Below are the code and all the weights of a small trained network. Each question names an input and a target symbol and asks about switching units off, where a switched-off unit gives its printed mean instead of its output.

import numpy as np


def w(rows, s, z=0):
    codes = np.array(rows[::2]) - 128.0
    scale = np.full(codes.shape[1], s)
    scale[-1] = z or s
    return codes * scale


def f(y):
    return y / 2 * (1 + np.tanh(0.7978845608 * (y + 0.044715 * y**3)))


def softmax(a):
    e = np.exp(a - a.max(-1, keepdims=True))
    return e / e.sum(-1, keepdims=True)


def log_softmax(a):
    a = a - a.max(-1, keepdims=True)
    return a - np.log(np.exp(a).sum(-1, keepdims=True))


def net(x, mask):
    ids = ['ΔΛΞΣαφω'.index(c) for c in x.split()]
    T = len(ids)
    res = E[ids] + P[:T]
    u = 0
    for l in range(3):
        r = res
        for j in range(2):
            rows = slice(2 * j, 2 * j + 2)
            q, k, v = (r @ M[l][rows].T for M in (Q, K, V))
            z = softmax(np.where(np.tri(T) > 0, q @ k.T / 2**0.5, -1e9)) @ v
            o = O[l][rows]
            res = res + np.where(mask[u + j], z, o[:, -1]) @ o[:, :-1]
        u += 2
        y = f(res @ A[l][:, :-1].T + A[l][:, -1])
        res = res + np.where(mask[u : u + 4], y, B[l][:, -1]) @ B[l][:, :-1]
        u += 4
    return log_softmax(res[-1] @ U[:, :-1].T + U[:, -1])


Q, K, V, O, A, B = {}, {}, {}, {}, {}, {}
E = w([
[92,183,240,99,15],'Δ',
[254,159,171,108,70],'Λ',
[135,136,149,162,147],'Ξ',
[104,88,87,157,159],'Σ',
[93,154,74,144,149],'α',
[93,53,168,157,138],'φ',
[96,174,166,47,140],'ω',
],0.0092)
P = w([
[187,147,135,204,211],'0',
[130,111,162,137,82],'1',
[144,100,88,99,71],'2',
[114,243,179,83,160],'3',
[120,68,175,129,117],'4',
[124,89,83,80,86],'5',
[107,249,181,101,162],'6',
[121,54,184,123,128],'7',
[111,87,80,83,92],'8',
[102,254,188,110,161],'9',
[120,48,195,114,136],'10',
[108,87,81,90,96],'11',
],0.011)
Q[0] = w([
[162,237,186,207,227],'0.h1',
[94,2,24,98,93],'0.h1',
[128,170,150,137,120],'0.h2',
[76,145,148,185,136],'0.h2',
],0.0063)
K[0] = w([
[254,193,120,225,179],'0.h1',
[6,38,157,118,109],'0.h1',
[118,116,84,152,138],'0.h2',
[108,84,132,177,129],'0.h2',
],0.0078)
V[0] = w([
[2,171,92,90,176],'0.h1',
[58,89,128,58,51],'0.h1',
[200,57,45,58,97],'0.h2',
[132,123,85,118,121],'0.h2',
],0.0065)
O[0] = w([
[241,185,16,164,94,4],'0.h1',
[104,150,102,93,2,17],'0.h1',
[61,125,79,6,137,43],'0.h2',
[82,156,93,90,126,84],'0.h2',
],0.006,0.0025)
A[0] = w([
[145,166,35,180,187,174],'0.n1',
[24,84,136,84,136,90],'0.n2',
[85,154,176,194,180,254],'0.n3',
[254,77,162,127,124,185],'0.n4',
],0.0094,0.0029)
B[0] = w([
[254,140,72,174,176,135],'0.n1',
[151,194,178,225,67,150],'0.n2',
[180,129,179,108,210,254],'0.n3',
[30,133,185,139,168,192],'0.n4',
],0.0076,0.0066)
Q[1] = w([
[171,204,149,185,245],'1.h1',
[141,171,81,212,181],'1.h1',
[68,235,71,97,117],'1.h2',
[104,252,90,182,161],'1.h2',
],0.0048)
K[1] = w([
[123,76,212,160,183],'1.h1',
[156,154,160,136,205],'1.h1',
[230,176,173,224,166],'1.h2',
[255,235,133,144,135],'1.h2',
],0.0075)
V[1] = w([
[117,59,164,179,157],'1.h1',
[152,254,223,129,160],'1.h1',
[175,55,188,197,215],'1.h2',
[169,206,184,117,170],'1.h2',
],0.0049)
O[1] = w([
[109,78,181,169,150,198],'1.h1',
[199,109,253,138,100,241],'1.h1',
[225,117,118,182,147,255],'1.h2',
[246,148,146,107,88,202],'1.h2',
],0.0048,0.0083)
A[1] = w([
[158,20,71,204,188,74],'1.n1',
[100,93,144,127,191,141],'1.n2',
[142,254,150,98,176,252],'1.n3',
[131,15,88,185,206,14],'1.n4',
],0.0074,0.0023)
B[1] = w([
[156,6,66,84,172,179],'1.n1',
[107,102,183,57,125,191],'1.n2',
[113,246,164,51,231,254],'1.n3',
[122,1,91,51,206,169],'1.n4',
],0.0062)
Q[2] = w([
[212,62,106,75,67],'2.h1',
[167,64,127,6,69],'2.h1',
[155,227,197,32,254],'2.h2',
[165,171,159,30,147],'2.h2',
],0.0047)
K[2] = w([
[47,149,36,155,76],'2.h1',
[2,167,119,134,21],'2.h1',
[166,136,217,152,167],'2.h2',
[149,112,185,154,130],'2.h2',
],0.0077)
V[2] = w([
[18,245,140,151,33],'2.h1',
[202,230,73,210,124],'2.h1',
[227,59,174,93,215],'2.h2',
[151,169,67,1,215],'2.h2',
],0.0054)
O[2] = w([
[124,144,186,98,213,19],'2.h1',
[255,216,178,94,115,106],'2.h1',
[131,117,144,147,171,253],'2.h2',
[161,42,115,81,216,167],'2.h2',
],0.0085,0.034)
A[2] = w([
[121,37,81,143,186,1],'2.n1',
[246,151,2,148,44,76],'2.n2',
[85,104,55,138,82,125],'2.n3',
[131,108,157,82,202,62],'2.n4',
],0.0076,0.0059)
B[2] = w([
[97,218,151,145,51,248],'2.n1',
[107,94,180,20,2,164],'2.n2',
[66,237,5,79,188,142],'2.n3',
[78,179,124,79,145,186],'2.n4',
],0.0085,0.015)
U = w([
[147,255,185,155,87,71],'Δ',
[65,98,171,84,164,188],'Λ',
[179,60,124,207,102,185],'Ξ',
[103,117,74,61,141,79],'Σ',
[177,120,146,91,94,3],'α',
[77,220,91,164,136,94],'φ',
[205,153,91,89,169,180],'ω',
],0.0092,0.0059)

Each question gives the input, a string of symbols that net reads in full, and the target symbol t.
The units are the heads (2 rows each of Q, K, V and O) and the neurons (one row each of A and B). Each row of codes is followed by its name. A weight is (code - 128) times the scale printed after its matrix; where a second scale follows, it is the last column's (O, A, B and U).
mask holds one flag per unit, layer by layer, with each layer's heads first. A switched-off unit (its flag False) gives its mean, the last column of its rows in O or B, instead of its output. The means were averaged over made-up inputs and are rounded, as every weight is.
A unit's drop is (log p(t) with every unit on - log p(t) with that unit switched off) / (log p(t) with every unit on - log p(t) with every unit switched off).
The circuit of an input: a set's keep is (log p(t) with only the set's units on - log p(t) with every unit switched off) / (log p(t) with every unit on - log p(t) with every unit switched off). Starting from the 12 units with the biggest drops (on a tie, the unit counted first), units are removed one at a time, each time the one whose removal leaves the highest keep (on an exact tie, the one counted first), for as long as the keep stays at least 0.8.
circuit, biggest first: the units of the circuit, biggest drop first
unit that matters most: the unit with the biggest drop
top k neurons: the k neurons with the biggest drops, biggest first
top k neurons in layer l: the k neurons of layer l with the biggest drops, biggest first
which heads matter: for each layer, one digit per head in row order, 1 if its drop is at least 0.15 and else 0, layers parted by /
input α Ξ Λ Σ Ξ Λ Δ Λ Λ Σ, target α: which heads matter -> 00 / 01 / 10
input ω Δ Δ, target Δ: which heads matter -> 10 / 00 / 11
input ω Ξ Δ φ Ξ Λ Λ Ξ, target Λ: circuit, biggest first -> (2.h1, 2.n4)
input Δ Σ ω Λ α Ξ ω, target Δ: circuit, biggest first -> (2.h2, 0.h2)
input Λ ω Ξ Ξ Ξ ω Λ Λ α α, target Λ: unit that matters most -> 0.h1
input Δ Ξ α Λ Λ φ α, target Δ: circuit, biggest first -> (2.h2, 2.h1)
input Ξ ω Ξ Λ ω Σ, target Σ: circuit, biggest first -> (0.n3, 0.h1, 2.n3)
input Σ φ Λ, target Λ: circuit, biggest first -> (2.h1, 0.n4)
input Ξ Ξ Σ φ, target Ξ: top 2 neurons in layer 1 -> (1.n1, 1.n4)
input Ξ α Λ Λ α Ξ Λ φ Ξ Ξ, target Ξ: top 4 neurons -> (1.n1, 1.n4, 0.n3, 0.n1)
input Σ Ξ Λ Ξ Ξ, target Λ: top 3 neurons in layer 1 -> (1.n3, 1.n2, 1.n4)
input φ α Ξ Ξ Λ Ξ Ξ ω α Ξ, target φ: top 2 neurons in layer 1 -> (1.n4, 1.n1)
input α Σ Ξ α ω Σ Λ, target α: top 3 neurons -> (2.n2, 0.n1, 1.n1)
input φ φ ω Σ, target φ: which heads matter -> 00 / 00 / 11
input Δ Ξ φ Ξ, target Δ: circuit, biggest first -> (2.h2)
input φ Λ Ξ Ξ, target φ: top 4 neurons -> (1.n4, 1.n1, 2.n3, 0.n2)
input α Λ ω Σ Ξ Σ Ξ Ξ ω φ ω Δ, target Δ: which heads matter -> 10 / 00 / 11
input Ξ Λ ω Ξ Λ, target Λ: top 2 neurons -> (0.n2, 1.n3)
input φ Δ α Λ, target φ: top 2 neurons in layer 2 -> (2.n3, 2.n1)
input α Δ φ φ Ξ Δ Ξ ω Σ Σ, target α: unit that matters most -> 2.h1
